Each row of numbers stands for one element and depends on some of the facts below. Use the named rows to name the rest.

Some facts about the elements:
Σ: refers to; π: uses
betrir	Σ	foneke; boklor	Σ	trapledo; brinefle	Σ	flezuk; drada	Σ	maklek; drada	Σ	migratam
drada	Σ	klinufum; dregram	Σ	zuvo; dremol	Σ	gerel; drubror	Σ	divu; drubror	Σ	zutru
dutul	Σ	flopam; fatom	Σ	zibrur; fedrom	Σ	beplak; fedrom	Σ	gidruk; fedrom	Σ	sudek
fedrom	Σ	dadrostum; floro	Σ	degrul; fluplibrin	Σ	klinufum; fluplibrin	Σ	triklatas; fluplibrin	Σ	rapor
foskin	Σ	fitukir; fuben	Σ	midu; galutil	Σ	kleplil; galutil	Σ	greze; gebok	Σ	vaflus
grebronil	Σ	gidruk; gretin	Σ	tomir; gretin	Σ	dobe; gretin	Σ	midu; griflu	Σ	flopam
groplur	Σ	grarus; groplur	Σ	fodom; groplur	Σ	rifom; kepliklo	Σ	latal; kepliklo	Σ	gudok
kezer	Σ	grobi; klibu	Σ	maklek; klibu	Σ	trustur; klibu	Σ	dadrostum; kligo	Σ	degrul
kligo	Σ	fodom; klugrese	Σ	beplak; klugrese	Σ	nulu; linagrok	Σ	grarus; linagrok	Σ	dabrok
linagrok	Σ	trozi; linagrok	Σ	stiflel; linagrok	Σ	nepivan; meple	Σ	gudok; mezu	Σ	migratam
mezu	Σ	gidruk; mezu	Σ	damem; miful	Σ	muklun; miful	Σ	gerel; nabrukon	Σ	gerel
nabrukon	Σ	nulu; netoflak	Σ	fadil; niskom	Σ	druzu; niskom	Σ	traplistor; niskom	Σ	flunak
nofles	Σ	maklek; nofles	Σ	fusotas; nofles	Σ	trustur; nore	Σ	satur; nupe	Σ	plebrel
nupe	Σ	veplis; nupe	Σ	grarus; nupe	Σ	sokla; patres	Σ	narar; patres	Σ	stiflel
pefo	Σ	kidusto; pefo	Σ	skufla; plalak	Σ	brepes; plalak	Σ	flezuk; plalak	Σ	triklatas
plibru	Σ	zedri; plibru	Σ	vaflus; plibru	Σ	sofaskor; plovok	Σ	greze; plumura	Σ	foneke
pobeflin	Σ	kleplil; pobeflin	Σ	vogrol; pobeflin	Σ	rapor; pugrol	Σ	grafun; pugrol	Σ	bote
pugrol	Σ	toge; rilo	Σ	klepler; riska	Σ	klinufum; riska	Σ	zakon; riska	Σ	midu
riska	Σ	flufas; roplon	Σ	drudri; roplon	Σ	ragim; roplon	Σ	dibru; sabros	Σ	flopam
sabros	Σ	gedam; sefi	Σ	begris; selil	Σ	vagrom; sida	Σ	drudri; sida	Σ	beplak
skamogre	Σ	tudak; skamogre	Σ	zadro; skamogre	Σ	dadrostum; skavik	Σ	flufas; skibegis	Σ	gedam
skifadror	Σ	degrul; skifadror	Σ	sadri; sopar	Σ	tidim; sopar	Σ	gidruk; staklufar	Σ	klofledim
staklufar	Σ	sudek; staklufar	Σ	sokla; staklufar	Σ	flazu; stetras	Σ	drudri; stetras	Σ	latal
stetras	Σ	maklek; stetras	Σ	stevil; stetras	Σ	klofledim; stetras	Σ	bitrek; stetros	Σ	postok
stivik	Σ	stokleli; stivik	Σ	divu; stivik	Σ	fipilir; stome	Σ	grarus; tastar	Σ	grafun
tastar	Σ	brelis; tastar	Σ	flazu; trebaplim	Σ	trapledo; trebaplim	Σ	kloflin; truzim	Σ	dobe
videstik	Σ	tomir; videstik	Σ	nonalor; vimos	Σ	drudri; vimos	Σ	fodom; vodum	Σ	flurel
vodum	Σ	toge; vodum	Σ	stiflel; voga	Σ	gerel; zare	Σ	brepes; zare	Σ	rifom
zekik	Σ	kavagem; zumek	Σ	flufas; brinefle	π	fediska; brinefle	π	grobi; bruplur	π	peva
bruplur	π	skifadror; bruplur	π	groplur; degrul	π	miful; dibru	π	bote; dibru	π	gudok
drebru	π	skibegis; drebru	π	skavik; drebru	π	fluplibrin; drebru	π	drubror; dremol	π	dridel
dremol	π	nofles; druzu	π	stetras; druzu	π	fluplibrin; druzu	π	sabros; fadil	π	flunak
fadil	π	divu; fatom	π	peva; fatom	π	kloflin; fatom	π	dregram; fatom	π	dizar
fatom	π	roplon; fedrom	π	klugrese; fedrom	π	miful; fedrom	π	niskom; fitukir	π	nore
fitukir	π	nabrukon; flezuk	π	sida; flezuk	π	tomir; flezuk	π	gudok; flosestus	π	trapledo
flosestus	π	brepes; flosestus	π	videstik; flosestus	π	skodre; flosestus	π	votak; fodom	π	zedri
fodom	π	fidrur; fodom	π	flunak; fodom	π	sedra; fodom	π	stiflel; foneke	π	muklun
foneke	π	ragim; fuben	π	sedres; fuben	π	stupemek; fuben	π	grumar; galutil	π	maklek
galutil	π	peva; galutil	π	boklor; galutil	π	begris; galutil	π	gebok; galutil	π	tima
galutil	π	trustur; grebronil	π	nore; grebronil	π	klinufum; grebronil	π	trozi; grebronil	π	sefi
grebronil	π	stepor; guplok	π	kloflin; guplok	π	floro; kavagem	π	stetras; klibu	π	zedri
klibu	π	grobi; klotir	π	sadri; klotir	π	plustos; klotir	π	truzim; klotir	π	stepor
mezu	π	devis; mezu	π	gebok; nastes	π	dridel; nastes	π	gudok; nastes	π	tastar
nepivan	π	muklun; nepivan	π	klinufum; nepivan	π	stome; nonalor	π	druste; nonalor	π	dadrostum
nonalor	π	sokla; plalak	π	fediska; plalak	π	videstik; plalak	π	narar; plalak	π	selil
postok	π	skodre; replak	π	groplur; replak	π	kepliklo; replak	π	kloflin; rifom	π	plebrel
rifom	π	skibegis; rifom	π	narar; riska	π	drudri; satur	π	kezer; satur	π	gretin
satur	π	bitrek; skibrok	π	sida; skibrok	π	flopam; skibrok	π	niskom; sofaskor	π	sida
sofaskor	π	dabrok; sofaskor	π	meple; sofaskor	π	gudok; sofaskor	π	nulu; sopar	π	ragim
staklufar	π	plumura; staklufar	π	narar; staklufar	π	kivin; staklufar	π	tastar; stetros	π	fluplibrin
stetros	π	miful; stetros	π	brelis; stetros	π	patres; stevil	π	nunel; stevil	π	tastar
stokleli	π	kobrem; stokleli	π	midu; suto	π	migratam; suto	π	bote; teskudi	π	sedra
teskudi	π	klofledim; teskudi	π	sudek; teskudi	π	dregram; teskudi	π	tastar; teskudi	π	roplon
toge	π	dridel; toge	π	dutul; toge	π	brovuzem; trebaplim	π	grarus; trebaplim	π	stome
vaflus	π	boklor; vaflus	π	skibegis; vaflus	π	begris; vaflus	π	fusotas; vaflus	π	stivik
vaflus	π	vedutres; vimos	π	tidim; vimos	π	triklatas; vodum	π	fidrur; vodum	π	dabrok
vodum	π	stivik; vogrol	π	nunel; vogrol	π	dregram; zadro	π	dobe; zadro	π	groplur
zadro	π	ragim; zadro	π	bribor; zamo	π	triklatas; zibrur	π	griflu; zuvo	π	plovok

Some rows with their names:
rapor: [  5   4  20  10   4  -3   1  -7   0  -3  -3   3 -16  -1  -6  -7   5  -1
   7   1  13 -13  -8  14  -9 -10 -11   5  -4 -18  -5   7]
suto: [  2  18  13   2   1  -9 -10   8  -6 -10  -4   1  -2  -2  14 -12   5  12
   1   1   4 -13  -3  -4  -4  -3  10   2  -2  -8  -4   0]
roplon: [ -3 -17  -5  15  -6  -6   2 -16 -14  -3   9   0  -1   1   8  -1 -16  -8
  -6   1  -2  10  19   4 -10  -4  20  -1  -1  -6   2  -1]
stivik: [-12 -15   2  13  -7  -3   4 -16  -6  -7  -3   1  -5   1   6  -1  -5  -3
 -14  -1   1   3  25  -1  -4   1   4   5   1  -7  -6  -1]
dobe: [ 13  -3  18  22  -2   6  -3 -16  -3   2   7  -4   5   6  -8 -13   0 -10
  -5  -7  -5   8   8   6  -4   0 -11   7 -16 -26 -11   2]
nofles: [  1 -21  -2  12   2  -9   2 -15  -9  -4   6   5  -7  -9   2  -3 -14  -9
  -4  -1   2   5  20   3 -11   3   7   8  -7  -3   2  -8]
klofledim: [ -1 -18   0   9  -7   8 -12 -15   6  -2  18 -10  -3  -2   6 -11 -16 -12
   3  -8   0   6   2   9 -14  -9  -2   7 -16 -17   3  -6]
dremol: [  8  26   6  11  -8 -14 -18   2 -17   0 -17  10  -5   8  23  -4   9  12
  -3   2  -1 -15   3  -4  -7   0  21  -4  -9  -5   2   1]
migratam: [  7 -12   9  12  -1   1  -7 -17   3   3   5  -2 -13  -3  -3  -8  -6 -13
   2  -6   6   0   2  11 -16  -3 -13  11 -17 -19   0  -5]
flezuk: [  6  20  18   6   3  -4  -3   6  -5  -7  -3   0 -11  -2   5 -11  10   8
   8   4  14 -17 -17   7  -8 -13   1   2  -1 -16  -4   9]
begris: [ -6 -10   8  14 -11   7  -5 -17   3  -1   2  -7  -5   6   4  -7  -3  -7
  -8  -5   1   1   9   6  -9  -6  -7   5  -9 -19  -6   1]
gretin: [ 25  -2  23 -12 -36 -19  38 -31   2  -9  37  22   6  -2 -63  14  19  14
 -11 -10 -45 -16  34  10  -4   6  20  -4 -19 -16  -5  -2]
devis: [ -5 -11   5  15  -9   4  -1 -17  -1  -2   1  -2  -5   4   4  -5  -5  -7
  -9  -3   0   2  14   5  -7  -4  -3   5  -8 -15  -5   1]
klibu: [  8   5   4   0  12 -22  -8   9 -14 -11   1  10  -7 -15  14  -9  -6   8
   5   3   5 -10   5  -6  -9   5  18   5  -5   5   5 -11]
flunak: [ -6 -10   9  12 -11   6  -6 -17   4  -2   1  -8  -5   7   4  -7  -3  -6
  -8  -5   2   1   9   6  -8  -6  -7   6  -8 -19  -7   1]
zedri: [ -8 -10  10  12 -11   6  -5 -17   4  -2   1  -9  -5   7   4  -7  -3  -6
  -8  -5   2   1   9   5  -8  -6  -6   6  -7 -19  -8   0]
plumura: [ -8 -12   3  15  -8   1   2 -16  -5  -4  -2   0  -5   3   5  -3  -4  -4
 -11  -2   0   2  20   2  -5  -1   1   4  -5 -10  -5   1]
greze: [ -3   4  18   5  -3  -1  -5  -6   4  -5  -5  -2 -14   2   2  -7   4   2
   3  -2   9 -13  -5  10  -7  -9  -8   5  -3 -17  -6   5]
stetros: [  0  16  11   4   2 -12  -6   8 -10 -12  -5   4  -3  -4  15 -10   5  13
  -2   3   3 -13   3  -6  -2  -1  12   1   1  -4  -4   0]
maklek: [  6 -18   9   9  -1   2 -11 -16   6   1  16 -10  -9  -3  -3 -11 -14 -15
   5  -8   5   6  -2  12 -19  -7  -8  10 -16 -22   0  -9]

Rows to name:
No name comes twice in this set of rows, the named rows included.
[  2  -9  -6  18 -13  -6 -10 -20 -13   6  -6   7  -8   6  15   3  -8  -8
  -8  -2  -3   2  20   4 -12   0  14   1 -14  -6   7  -3] => klugrese
[  2 -18   8   9  -4   2 -11 -18   6   0  10  -7 -10  -2   0  -9 -12 -12
   1  -8   5   4   3  10 -17  -5  -8  10 -15 -18   0  -8] => trustur
[  2  -7  17 -24 -49 -14  31 -32  15 -12  34  12  -6   2 -50  18  17  17
 -12 -10 -36 -25  26  12 -11  -5  21  -6 -13 -16   0  -4] => kezer
[  4  11   5  14 -13 -10 -14  -9 -14   4 -15   9  -6  13  17   0   4   3
  -5   0  -7 -10  12   3  -6   0  15  -4 -10  -7   2   1] => voga
[ -1 -12   5  13 -10   3  -8 -15  -2   0  12 -10  -2   6   5  -7 -12  -9
  -2  -4   0   7   4   9 -13 -10   7   1  -7 -19  -1  -1] => ragim
[ -7   1 -11  14  -5   6  11  -3 -14 -11   1  14   2  -7  18  -6  -2   7
   0   5  -9 -13  17   3  13  -2   8   0  -5   5   7  17] => linagrok
[ -2  18   7   2  -4  10 -12  10   6 -12   1  -1   1  -7  19 -20   8  13
   4  -4  -1 -21  -8  -3   4  -4  -8   7 -16  -8  -1   6] => toge
[ -2  -2   5   2  -5   7 -14  -3   8  -7   8  -4  -2  -4  13 -15  -6   2
   7  -7  -5 -11  -2   4  -2  -4  -6   7 -17 -11   3  -2] => flazu
[ -7  -8  -1  17 -12  18  -1 -16   4  -3   4  -3  -2   1   8  -9  -2  -5
  -5  -5  -3  -4   9   8  -1  -7 -14   7 -16 -15  -1  10] => narar
[ -1  -1  10  10   6 -13  11  -6 -13  -7  -9  15 -16  -7   0   0   3   3
   0   7   9 -13  10   6  -4  -1   2   4   4  -2  -2   7] => pobeflin
[ -3 -14   9   9  -7   5  -8 -14   5  -3  12 -14  -3   3   2 -10 -11  -9
  -2  -6   2   6   4   7 -12  -8  -1   6  -8 -21  -4  -4] => gudok
[  8   9   4   3  10 -20  -7   6 -15  -8  -7  15 -10 -13  14  -6   0   8
   3   3   6 -14   6  -4  -8   6  12   5  -8   5   5  -7] => mezu

The same elements again, as new rows of numbers:
Some rows with their names:
stupemek: [  6   2  -5 -11  -2   2 -10  -4 -11 -16  -4   2  16   7]
zedri: [  1   3 -12 -15   5   5  -7  -1  -2 -13  -2   0  20   8]
beplak: [  1   4  -7  -6  -3   3 -13 -13 -10 -18   1  -1  12   8]
klinufum: [  9   2  -3 -10   6   0  -7   0 -12 -20  -6   9  24  11]
divu: [  7   2  -7 -13   0   3  -9  -3  -9 -16  -4   2  17   5]
vagrom: [  8   2  -6 -12  -3   2 -11  -4 -12 -16  -4   2  16   6]
zuvo: [  1 -11 -15   4  24   7 -10   8 -22 -20 -14 -11  13 -13]
zare: [ 21 -12 -12 -21 -10  -6  10 -24  -8  -5   2   1   7  10]
betrir: [ 20 -13  -8 -24 -10  -3  10 -24 -10  -5   2   3   4   9]
klibu: [ -3 -21 -30  -7  33   8  14 -17  -6  -6   0 -14   8   0]
patres: [ 22 -10 -13 -21 -11  -4   9 -31 -14  -3  -4   1  -1   8]
sedra: [  5  -1   0 -11  -4   0 -11  -1  -4 -15  -4  -1  14   6]
klepler: [  8   2  -6 -11  -3   1 -10  -3 -12 -16  -5   3  16   6]
foneke: [ 19 -25 -16  17  32  21  -9  25 -39 -46  -6   5  33   3]
nabrukon: [ 13  -5 -16 -18  -6 -17  13 -10 -23  -4  17 -11 -19  23]
pefo: [ 19 -11 -10 -20  -8  -8  10 -23 -10  -5   4   3   5  12]
tima: [  7   2  -4 -11  -2   2 -11  -3 -11 -16  -4   2  15   7]
sudek: [  4   0   2 -10  -4   3 -13  -6  -8 -17  -3  -1  10   4]
ragim: [ 22 -11  -9   8   4   6 -12  12 -25 -38   4  14  35  22]
dridel: [  8   1   2 -17  -7  -2  -9   2 -13 -23   3   2  17 -10]

Which element is each row?
No name comes twice in this set of rows, the named rows included.
[ 14 -30 -10   0  15  -1   7  -9 -17  -6 -10 -14  -4  -4] => galutil
[  9   3  -2 -11  -1  -3  -9   0 -12 -16  -6   6  18   7] => zakon
[  2   4 -14 -15   8   7  -6  -1  -5 -15  -4   2  22   9] => triklatas
[ 13 -11  18   0 -12  -3 -18   3 -11 -15 -11  -4   4   7] => kloflin
[ 17 -11  -6 -21  -7  -6   9 -28 -10  -8   7   3   6   9] => nofles
[  8   2  -5 -18  -4   8  -8  -2  -6 -17  -5   1  17   3] => stiflel
[ -5 -10 -20   3  29  11  -8   6 -16 -16 -15 -13  13 -11] => vaflus
[ 18 -19   0 -10 -17 -15   4 -25  -1  -3   3  -6   1  13] => roplon
[ 11  -1  -4  -7  -3   2 -12   1 -15 -20  -3   5  18   9] => bribor
[ 19  -5 -17 -16  -2  -8  10 -35 -20   2 -11   2  -1  12] => fluplibrin
[ 13  -2 -14 -20  -8  11  -7  -5  -3 -23  -8  -4  22   0] => grarus
[ 20 -46  27  14  -2 -13  -5   1 -13  -4 -15 -26 -21  -6] => fatom
[ 22 -12 -29  -5 -15 -26   9 -29   1  -3   4  -6  18  19] => kligo
[  8   2 -12  -7  -4  -5 -11  -4  -7 -16  -3   1  20   9] => sadri
[ -1  -3 -28  10  29   7  -9  -7 -33 -11 -28 -14   2 -13] => druzu

